Below is a small trained network, with its code and all its weights. Each question gives an input and a class and asks what happens when units are switched off, that is, made to give their printed mean instead of their output.

import numpy as np


def w(rows, s, z=0):
    codes = np.array(rows[::2]) - 128.0
    scale = np.full(codes.shape[1], s)
    scale[-1] = z or s
    return codes * scale


def f(y):
    return np.maximum(y, 0)


def log_softmax(a):
    a = a - a.max(-1, keepdims=True)
    return a - np.log(np.exp(a).sum(-1, keepdims=True))


def net(x, mask):
    res = np.array(x, float).reshape(1, 7) / 4 @ E
    y = f(res @ A[0][:, :-1].T + A[0][:, -1])
    res = res + np.where(mask, y, B[0][:, -1]) @ B[0][:, :-1]
    return log_softmax(res[-1] @ U[:, :-1].T + U[:, -1])


A, B = {}, {}
E = w([
[81,164,87,118,118,159,94],'x0',
[2,159,223,150,102,143,90],'x1',
[106,167,106,58,85,124,211],'x2',
[105,190,145,57,216,97,111],'x3',
[158,95,164,161,115,97,121],'x4',
[115,140,131,129,48,141,195],'x5',
[86,171,206,42,137,62,179],'x6',
],0.0088)
A[0] = w([
[57,191,121,102,166,128,59,125],'neuron 0',
[164,155,130,58,121,71,254,116],'neuron 1',
[210,81,51,171,105,155,99,192],'neuron 2',
[63,133,137,129,154,169,101,177],'neuron 3',
[217,66,140,156,201,85,33,183],'neuron 4',
[186,124,142,138,237,106,73,124],'neuron 5',
[76,192,145,35,161,172,164,206],'neuron 6',
[168,125,35,146,86,203,154,183],'neuron 7',
[136,146,87,39,98,32,181,128],'neuron 8',
[118,50,172,242,77,146,111,186],'neuron 9',
[53,86,212,184,49,124,141,179],'neuron 10',
[39,218,177,50,175,131,118,154],'neuron 11',
[191,73,97,121,218,102,79,182],'neuron 12',
[48,173,135,148,161,163,37,179],'neuron 13',
[86,216,145,2,130,107,201,234],'neuron 14',
[71,131,187,208,54,131,134,135],'neuron 15',
[45,194,147,133,155,173,48,150],'neuron 16',
[69,94,189,195,27,127,151,164],'neuron 17',
[72,225,146,24,139,103,139,252],'neuron 18',
[200,89,83,227,202,132,114,235],'neuron 19',
[185,108,40,156,59,204,173,111],'neuron 20',
[139,91,39,172,61,190,167,152],'neuron 21',
],0.0074,0.0026)
B[0] = w([
[65,158,90,152,165,68,123,199],'neuron 0',
[199,65,161,42,51,237,211,207],'neuron 1',
[202,54,53,216,139,82,123,205],'neuron 2',
[79,152,94,153,113,121,94,178],'neuron 3',
[144,53,206,208,251,172,91,211],'neuron 4',
[96,103,179,154,236,167,106,192],'neuron 5',
[92,181,152,59,150,80,155,218],'neuron 6',
[225,88,38,85,65,11,130,194],'neuron 7',
[163,90,177,55,112,166,183,196],'neuron 8',
[142,100,119,224,92,245,53,204],'neuron 9',
[40,169,148,135,36,245,84,205],'neuron 10',
[53,216,105,79,151,16,157,243],'neuron 11',
[160,90,186,145,216,127,150,194],'neuron 12',
[64,165,58,197,174,82,31,211],'neuron 13',
[151,181,217,16,99,113,241,253],'neuron 14',
[66,173,158,147,58,190,33,189],'neuron 15',
[33,149,43,161,177,88,78,211],'neuron 16',
[48,146,144,137,2,231,96,198],'neuron 17',
[106,226,156,63,129,64,190,246],'neuron 18',
[180,6,107,212,211,126,76,210],'neuron 19',
[179,98,27,147,45,81,132,199],'neuron 20',
[194,129,53,135,23,75,128,197],'neuron 21',
],0.0057,0.011)
U = w([
[95,146,149,178,72,217,95,137],'0',
[63,223,124,118,177,50,146,79],'1',
[165,81,166,186,254,144,116,253],'2',
[206,95,31,165,105,71,137,68],'3',
[163,159,215,58,110,125,230,86],'4',
],0.0085,0.00072)

Each question gives the input, the list of numbers given to net, and the class t.
The units are the neurons (one row each of A and B). Each row of codes is followed by its name. A weight is (code - 128) times the scale printed after its matrix; where a second scale follows, it is the last column's (A, B and U).
mask holds one flag per neuron, in row order. A switched-off neuron (its flag False) gives its mean, the last column of its row in B, instead of its output. The means were averaged over made-up inputs and are rounded, as every weight is.
A unit's drop is (log p(t) with every unit on - log p(t) with that unit switched off) / (log p(t) with every unit on - log p(t) with every unit switched off).
The circuit of an input: a set's keep is (log p(t) with only the set's units on - log p(t) with every unit switched off) / (log p(t) with every unit on - log p(t) with every unit switched off). Starting from the 12 units with the biggest drops (on a tie, the unit counted first), units are removed one at a time, each time the one whose removal leaves the highest keep (on an exact tie, the one counted first), for as long as the keep stays at least 0.8.
units of the circuit, in order: the units of the circuit, biggest drop first
most important unit: the unit with the biggest drop
k most important neurons: the k neurons with the biggest drops, biggest first
drop of u: that unit's drop, to one decimal
input [-6,-5,-8,8,-4,5,3], class 2: units of the circuit, in order => (neuron 4; neuron 5)
input [5,1,7,8,-1,1,5], class 4: most important unit => neuron 14
input [-2,-2,1,-4,7,7,0], class 0: 4 most important neurons => (neuron 17; neuron 10; neuron 9; neuron 15)
input [7,0,-2,-4,-1,-8,-6], class 2: 4 most important neurons => (neuron 4; neuron 19; neuron 12; neuron 5)
input [0,1,3,6,-8,1,6], class 4: 2 most important neurons => (neuron 14; neuron 1)
input [-7,5,7,2,-1,-8,8], class 4: 2 most important neurons => (neuron 14; neuron 1)
input [5,2,3,0,-2,1,8], class 4: 3 most important neurons => (neuron 14; neuron 1; neuron 8)
input [-8,-7,-8,-6,-6,-1,1], class 2: 4 most important neurons => (neuron 4; neuron 12; neuron 19; neuron 5)
input [-3,-5,-7,-2,-3,-2,-2], class 2: drop of neuron 4 => 0.1
input [3,-1,4,6,-7,4,2], class 4: drop of neuron 14 => 0.3
input [-2,5,5,-1,4,8,0], class 0: drop of neuron 15 => 0.2
input [-8,-5,5,2,-1,-8,-8], class 2: drop of neuron 12 => 0.1
